Below are the code and all the weights of a small trained network. Each question names an input and a class and asks about switching units off, where a switched-off unit gives its printed mean instead of its output.

import numpy as np


def w(rows, s, z=0):
    codes = np.array(rows[::2]) - 128.0
    scale = np.full(codes.shape[1], s)
    scale[-1] = z or s
    return codes * scale


def norm(h):
    return h / np.sqrt((h * h).mean(-1, keepdims=True) + 1e-5)


def f(y):
    return np.maximum(y, 0)


def log_softmax(a):
    a = a - a.max(-1, keepdims=True)
    return a - np.log(np.exp(a).sum(-1, keepdims=True))


def net(x, mask):
    res = np.array(x, float).reshape(1, 2) / 4 @ E
    u = 0
    for l in range(4):
        y = f(norm(res) @ A[l][:, :-1].T + A[l][:, -1])
        res = res + np.where(mask[u : u + 7], y, B[l][:, -1]) @ B[l][:, :-1]
        u += 7
    return log_softmax(norm(res)[-1] @ U[:, :-1].T + U[:, -1])


A, B = {}, {}
E = w([
[134,124,181,48,66,247],'x0',
[158,188,206,210,109,130],'x1',
],0.015)
A[0] = w([
[142,160,145,119,89,226,141],'L0N0',
[123,34,70,38,183,132,109],'L0N1',
[98,97,233,112,218,121,29],'L0N2',
[225,184,79,93,182,130,2],'L0N3',
[119,112,124,170,45,225,162],'L0N4',
[40,68,214,102,101,50,71],'L0N5',
[103,104,58,236,157,3,101],'L0N6',
],0.0051,0.0053)
B[0] = w([
[47,131,206,70,150,47,214],'L0N0',
[74,185,148,246,8,136,215],'L0N1',
[145,130,97,167,88,146,128],'L0N2',
[145,103,35,185,56,120,128],'L0N3',
[105,179,183,43,166,33,212],'L0N4',
[105,91,177,136,131,132,128],'L0N5',
[199,138,210,29,174,212,254],'L0N6',
],0.011,0.0055)
A[1] = w([
[166,134,141,113,143,167,4],'L1N0',
[68,145,94,142,83,80,103],'L1N1',
[85,139,98,119,162,20,100],'L1N2',
[147,135,118,105,141,210,51],'L1N3',
[166,84,69,133,137,164,76],'L1N4',
[83,66,4,79,116,128,108],'L1N5',
[158,108,70,151,200,63,115],'L1N6',
],0.027,0.0043)
B[1] = w([
[117,90,116,122,163,79,154],'L1N0',
[158,94,105,122,173,80,193],'L1N1',
[194,75,102,140,160,96,216],'L1N2',
[163,84,127,124,75,95,153],'L1N3',
[112,106,120,119,100,68,146],'L1N4',
[4,209,12,84,131,76,248],'L1N5',
[186,111,219,89,206,196,230],'L1N6',
],0.023,0.014)
A[2] = w([
[126,111,115,135,140,50,188],'L2N0',
[149,137,150,155,109,88,55],'L2N1',
[151,174,180,251,103,105,92],'L2N2',
[111,97,117,23,64,179,79],'L2N3',
[196,132,90,126,96,139,7],'L2N4',
[136,161,101,169,157,119,130],'L2N5',
[162,62,90,164,96,99,2],'L2N6',
],0.034,0.0026)
B[2] = w([
[108,129,170,184,78,164,252],'L2N0',
[102,129,101,185,132,115,175],'L2N1',
[5,163,50,71,154,84,206],'L2N2',
[204,101,162,123,229,127,234],'L2N3',
[85,97,175,137,86,112,136],'L2N4',
[119,120,182,111,63,122,165],'L2N5',
[141,128,142,167,72,136,168],'L2N6',
],0.03,0.014)
A[3] = w([
[145,160,28,156,111,76,81],'L3N0',
[114,114,92,107,135,172,254],'L3N1',
[92,180,97,94,90,164,143],'L3N2',
[54,231,25,101,94,66,31],'L3N3',
[194,120,123,130,216,156,157],'L3N4',
[108,171,6,165,118,43,124],'L3N5',
[173,118,159,98,163,166,74],'L3N6',
],0.021,0.0033)
B[3] = w([
[91,121,147,133,157,72,168],'L3N0',
[149,179,137,159,106,112,150],'L3N1',
[167,76,148,167,173,4,165],'L3N2',
[39,184,97,163,146,114,251],'L3N3',
[175,160,181,101,108,140,233],'L3N4',
[76,183,132,125,118,134,215],'L3N5',
[156,143,162,118,152,102,196],'L3N6',
],0.029,0.021)
U = w([
[251,140,212,83,196,120,215],'0',
[56,191,94,141,151,64,215],'1',
[156,91,166,225,33,129,241],'2',
[189,95,34,97,92,172,26],'3',
[200,96,39,106,84,166,14],'4',
[185,100,72,122,102,152,1],'5',
[174,80,70,112,132,171,21],'6',
[180,66,58,96,95,157,28],'7',
],0.017,0.0069)

Each question gives the input, the list of numbers given to net, and the class t.
The units are the neurons (one row each of A and B). Each row of codes is followed by its name. A weight is (code - 128) times the scale printed after its matrix; where a second scale follows, it is the last column's (A, B and U).
mask holds one flag per neuron, layer by layer. A switched-off neuron (its flag False) gives its mean, the last column of its row in B, instead of its output. The means were averaged over made-up inputs and are rounded, as every weight is.
A unit's drop is (log p(t) with every unit on - log p(t) with that unit switched off) / (log p(t) with every unit on - log p(t) with every unit switched off).
most important unit: the unit with the biggest drop
top k neurons: the k neurons with the biggest drops, biggest first
k most important neurons of layer l: the k neurons of layer l with the biggest drops, biggest first
drop of u: that unit's drop, to one decimal
input [-1,0], class 2: top 2 neurons	(L1N6, L1N0)
input [0,-1], class 2: top 3 neurons	(L1N1, L0N1, L0N6)
input [-3,1], class 2: top 2 neurons	(L0N6, L1N6)
input [7,6], class 0: most important unit	L0N1
input [-3,-1], class 2: top 3 neurons	(L0N6, L1N6, L1N0)
input [2,2], class 2: top 2 neurons	(L1N6, L0N6)
input [3,-3], class 2: top 4 neurons	(L0N6, L1N6, L1N1, L0N1)
input [2,-2], class 2: top 2 neurons	(L0N6, L1N6)
input [2,1], class 2: top 2 neurons	(L1N6, L0N6)
input [-6,6], class 0: top 2 neurons	(L0N1, L1N6)
input [-3,3], class 2: 3 most important neurons of layer 0	(L0N6, L0N1, L0N4)
input [-1,-3], class 2: drop of L0N1	0.9
input [-5,-2], class 0: drop of L1N5	0.0
input [-6,-5], class 0: drop of L1N6	1.9
input [1,-2], class 2: top neuron	(L0N1)
input [-8,2], class 0: drop of L1N6	0.1
